Below are the code and all the weights of a small trained network. Each question names an input and a class and asks about switching units off, where a switched-off unit gives its printed mean instead of its output.

import numpy as np


def w(rows, s, z=0):
    codes = np.array(rows[::2]) - 128.0
    scale = np.full(codes.shape[1], s)
    scale[-1] = z or s
    return codes * scale


def f(y):
    return y / 2 * (1 + np.tanh(0.7978845608 * (y + 0.044715 * y**3)))


def log_softmax(a):
    a = a - a.max(-1, keepdims=True)
    return a - np.log(np.exp(a).sum(-1, keepdims=True))


def net(x, mask):
    res = np.array(x, float).reshape(1, 6) / 4 @ E
    y = f(res @ A[0][:, :-1].T + A[0][:, -1])
    res = res + np.where(mask, y, B[0][:, -1]) @ B[0][:, :-1]
    return log_softmax(res[-1] @ U[:, :-1].T + U[:, -1])


A, B = {}, {}
E = w([
[113,134,57,139],'x0',
[125,92,112,86],'x1',
[151,113,89,248],'x2',
[189,161,105,119],'x3',
[112,111,78,102],'x4',
[89,178,128,146],'x5',
],0.013)
A[0] = w([
[197,139,67,174,197],'N0',
[78,23,159,95,76],'N1',
[174,138,132,70,248],'N2',
[171,164,174,162,212],'N3',
[123,101,112,190,202],'N4',
[115,11,147,105,39],'N5',
[156,164,119,91,76],'N6',
[148,78,118,169,188],'N7',
[79,156,178,155,51],'N8',
[113,144,148,81,224],'N9',
[157,168,104,86,255],'N10',
[94,199,136,76,187],'N11',
[78,45,131,100,54],'N12',
[186,202,82,193,199],'N13',
[162,37,145,118,184],'N14',
[142,89,223,149,111],'N15',
[157,71,112,64,151],'N16',
],0.013,0.0046)
B[0] = w([
[54,97,107,158,236],'N0',
[123,77,164,85,198],'N1',
[188,58,187,159,209],'N2',
[112,120,168,193,215],'N3',
[124,31,78,188,220],'N4',
[131,109,101,94,180],'N5',
[151,140,156,133,147],'N6',
[136,87,103,168,199],'N7',
[67,214,134,110,163],'N8',
[237,132,134,162,199],'N9',
[149,141,202,176,196],'N10',
[144,179,159,168,204],'N11',
[156,126,133,57,172],'N12',
[90,76,178,114,255],'N13',
[117,38,41,144,197],'N14',
[2,161,99,97,205],'N15',
[151,94,104,131,198],'N16',
],0.009,0.01)
U = w([
[52,82,61,207,142],'0',
[127,204,98,147,43],'1',
[121,45,110,68,80],'2',
[198,65,150,192,254],'3',
[1,157,197,137,95],'4',
],0.0099,0.006)

Each question gives the input, the list of numbers given to net, and the class t.
The units are the neurons (one row each of A and B). Each row of codes is followed by its name. A weight is (code - 128) times the scale printed after its matrix; where a second scale follows, it is the last column's (A, B and U).
mask holds one flag per neuron, in row order. A switched-off neuron (its flag False) gives its mean, the last column of its row in B, instead of its output. The means were averaged over made-up inputs and are rounded, as every weight is.
A unit's drop is (log p(t) with every unit on - log p(t) with that unit switched off) / (log p(t) with every unit on - log p(t) with every unit switched off).
The circuit of an input: a set's keep is (log p(t) with only the set's units on - log p(t) with every unit switched off) / (log p(t) with every unit on - log p(t) with every unit switched off). Starting from the 12 units with the biggest drops (on a tie, the unit counted first), units are removed one at a time, each time the one whose removal leaves the highest keep (on an exact tie, the one counted first), for as long as the keep stays at least 0.8.
units of the circuit, in order: the units of the circuit, biggest drop first
top k neurons: the k neurons with the biggest drops, biggest first
drop of u: that unit's drop, to one decimal
input [-5,8,-8,1,6,3], class 3: top neuron -> N9
input [4,6,-3,-1,-5,3], class 3: units of the circuit, in order -> N15; N0
input [2,-6,-2,8,7,8], class 4: units of the circuit, in order -> N13; N4
input [-2,-7,0,-3,3,3], class 4: top 2 neurons -> N14; N8
input [6,-1,-2,4,6,5], class 4: units of the circuit, in order -> N4; N14
input [4,-2,0,3,-6,1], class 4: units of the circuit, in order -> N9; N14; N13
input [-2,8,-8,5,8,-4], class 3: units of the circuit, in order -> N2; N9
input [0,0,2,8,-7,1], class 4: units of the circuit, in order -> N9; N13; N14
input [0,8,0,2,-8,7], class 4: top 2 neurons -> N4; N14
input [-1,1,3,-8,5,-2], class 2: top 2 neurons -> N12; N1
input [2,-7,0,-7,2,0], class 4: top 2 neurons -> N14; N8
input [-1,-8,2,0,7,8], class 4: top 2 neurons -> N14; N13
input [-6,4,5,-8,3,-4], class 2: drop of N1 -> 0.3
input [-6,-7,7,8,6,-3], class 0: units of the circuit, in order -> N0
input [4,-4,-4,5,3,5], class 1: drop of N10 -> -0.5
input [-8,3,-8,-7,-3,-2], class 2: drop of N15 -> 0.1
input [3,8,-6,8,4,-5], class 3: drop of N16 -> 0.0
